Below are the code and all the weights of a small trained network. Each question names an input and a class and asks about switching units off, where a switched-off unit gives its printed mean instead of its output.

import numpy as np


def w(rows, s, z=0):
    codes = np.array(rows[::2]) - 128.0
    scale = np.full(codes.shape[1], s)
    scale[-1] = z or s
    return codes * scale


def f(y):
    return np.maximum(y, 0)


def log_softmax(a):
    a = a - a.max(-1, keepdims=True)
    return a - np.log(np.exp(a).sum(-1, keepdims=True))


def net(x, mask):
    res = np.array(x, float).reshape(1, 7) / 4 @ E
    y = f(res @ A[0][:, :-1].T + A[0][:, -1])
    res = res + np.where(mask, y, B[0][:, -1]) @ B[0][:, :-1]
    return log_softmax(res[-1] @ U[:, :-1].T + U[:, -1])


A, B = {}, {}
E = w([
[132,229,190,128,228],'x0',
[105,86,218,61,120],'x1',
[129,129,128,122,127],'x2',
[120,177,205,209,66],'x3',
[255,161,179,131,93],'x4',
[131,112,132,141,141],'x5',
[122,173,117,95,98],'x6',
],0.0064)
A[0] = w([
[120,132,96,94,61,63],'N0',
[86,134,125,157,156,122],'N1',
[128,102,116,120,98,50],'N2',
[111,203,109,70,87,144],'N3',
[151,85,105,120,155,101],'N4',
[95,112,189,73,99,77],'N5',
[68,114,124,148,144,35],'N6',
[184,129,141,108,119,36],'N7',
[161,121,85,71,146,34],'N8',
[89,142,173,163,89,71],'N9',
[127,176,75,70,93,174],'N10',
[150,120,104,172,151,77],'N11',
[253,115,141,111,109,41],'N12',
[133,108,142,171,110,137],'N13',
[118,81,167,68,127,127],'N14',
[126,170,40,153,115,90],'N15',
[105,110,116,127,113,50],'N16',
[41,129,96,113,118,102],'N17',
[132,116,104,34,154,98],'N18',
[134,78,132,161,127,96],'N19',
[121,182,150,115,195,3],'N20',
[109,142,148,157,95,35],'N21',
[125,136,99,88,53,74],'N22',
[106,88,172,123,133,57],'N23',
[152,41,119,159,97,29],'N24',
[166,90,109,141,205,112],'N25',
[124,113,116,124,61,88],'N26',
],0.013,0.0064)
B[0] = w([
[131,135,132,125,187,179],'N0',
[126,105,132,87,107,191],'N1',
[115,148,123,143,170,149],'N2',
[163,76,188,100,138,209],'N3',
[118,132,150,152,105,180],'N4',
[179,188,93,151,101,209],'N5',
[104,155,121,56,128,162],'N6',
[82,147,99,89,116,162],'N7',
[69,185,176,162,129,166],'N8',
[61,127,144,192,120,184],'N9',
[149,78,165,127,95,237],'N10',
[175,149,125,120,104,156],'N11',
[61,131,91,44,96,254],'N12',
[133,90,157,143,108,191],'N13',
[195,121,91,157,98,232],'N14',
[191,193,115,154,100,221],'N15',
[117,151,139,103,155,140],'N16',
[97,121,114,56,97,234],'N17',
[87,140,164,184,124,224],'N18',
[149,132,168,107,149,164],'N19',
[126,140,116,131,251,179],'N20',
[71,146,145,169,126,144],'N21',
[133,137,145,118,186,191],'N22',
[164,166,133,106,107,153],'N23',
[144,162,160,123,214,197],'N24',
[118,97,162,154,108,206],'N25',
[125,115,135,131,179,199],'N26',
],0.026,0.0046)
U = w([
[109,177,119,154,254,41],'0',
[120,111,149,156,90,253],'1',
[43,160,88,85,59,32],'2',
[109,107,137,186,88,235],'3',
[42,144,176,251,64,16],'4',
[191,210,69,189,59,65],'5',
[116,105,102,175,102,211],'6',
],0.0073,0.0074)

Each question gives the input, the list of numbers given to net, and the class t.
The units are the neurons (one row each of A and B). Each row of codes is followed by its name. A weight is (code - 128) times the scale printed after its matrix; where a second scale follows, it is the last column's (A, B and U).
mask holds one flag per neuron, in row order. A switched-off neuron (its flag False) gives its mean, the last column of its row in B, instead of its output. The means were averaged over made-up inputs and are rounded, as every weight is.
A unit's drop is (log p(t) with every unit on - log p(t) with that unit switched off) / (log p(t) with every unit on - log p(t) with every unit switched off).
The circuit of an input: a set's keep is (log p(t) with only the set's units on - log p(t) with every unit switched off) / (log p(t) with every unit on - log p(t) with every unit switched off). Starting from the 12 units with the biggest drops (on a tie, the unit counted first), units are removed one at a time, each time the one whose removal leaves the highest keep (on an exact tie, the one counted first), for as long as the keep stays at least 0.8.
units of the circuit, in order: the units of the circuit, biggest drop first
unit that matters most: the unit with the biggest drop
k most important neurons: the k neurons with the biggest drops, biggest first
drop when u is switched off: that unit's drop, to one decimal
input [5,8,-1,-7,-1,3,2], class 5: unit that matters most -> N14
input [6,8,-7,-4,-3,-2,3], class 5: units of the circuit, in order -> N5, N14
input [7,-1,7,5,-6,4,-4], class 0: 2 most important neurons -> N20, N12
input [0,6,-1,-1,2,-1,3], class 5: 2 most important neurons -> N5, N14
input [2,8,2,7,-5,4,-4], class 5: units of the circuit, in order -> N5, N23
input [1,7,-6,-5,-5,2,0], class 5: units of the circuit, in order -> N14, N5
input [8,6,-6,8,-1,5,-4], class 0: 2 most important neurons -> N20, N10
input [-2,-7,5,1,-5,-4,-6], class 5: 2 most important neurons -> N15, N12
input [-2,0,-6,-7,2,2,1], class 4: 2 most important neurons -> N18, N8
input [5,3,1,-6,-8,-8,-7], class 2: 2 most important neurons -> N17, N6
input [4,3,-2,4,7,-4,0], class 2: 2 most important neurons -> N12, N7
input [-1,6,4,5,-7,1,4], class 2: 3 most important neurons -> N17, N6, N15
input [7,8,-8,8,6,-3,6], class 4: 3 most important neurons -> N9, N21, N24
input [-8,3,1,-6,-8,2,2], class 0: 2 most important neurons -> N24, N0
input [-7,-1,0,-8,5,4,6], class 4: units of the circuit, in order -> N8
input [-3,-8,0,0,-7,-5,7], class 5: 2 most important neurons -> N15, N12
input [0,-8,-7,0,-5,-1,-3], class 5: 2 most important neurons -> N15, N12
input [-6,0,2,-3,8,1,-7], class 2: 2 most important neurons -> N12, N7
input [-4,-1,4,4,-8,-1,4], class 2: 2 most important neurons -> N17, N6
input [1,1,-2,8,-4,-5,-3], class 4: unit that matters most -> N9
input [8,3,-1,8,-8,2,7], class 0: 3 most important neurons -> N20, N12, N10
input [7,-3,-7,7,8,5,-1], class 2: drop when N25 is switched off -> 0.0
input [-7,-3,-2,-7,0,0,-6], class 0: drop when N24 is switched off -> 1.2
input [-4,6,3,-1,6,6,2], class 2: drop when N3 is switched off -> 0.1
input [-6,3,-1,6,-4,-4,3], class 0: drop when N9 is switched off -> -0.1
